Read these off the array that follows. Counting starts at 0.
1) The entry just right of 118?
2) The top-right entry?
3) The entry at row 1, column 0?
4) The entry just left of the largest entry?
5) The bottom-right entry?
6) The bottom entry of the column that holds the largest entry?
7) The entry at row 2, column 0?
[[123 118 132 100]
 [135 131 125 141]
 [114 113 122 144]
 [143 142 141 123]
 [136 138 139 128]
 [143 145 131 129]
 [142 148 133 125]
 [145 151 137 144]
 [109 104 110 133]
 [145 147 142 116]]
1) 132
2) 100
3) 135
4) 145
5) 116
6) 147
7) 114
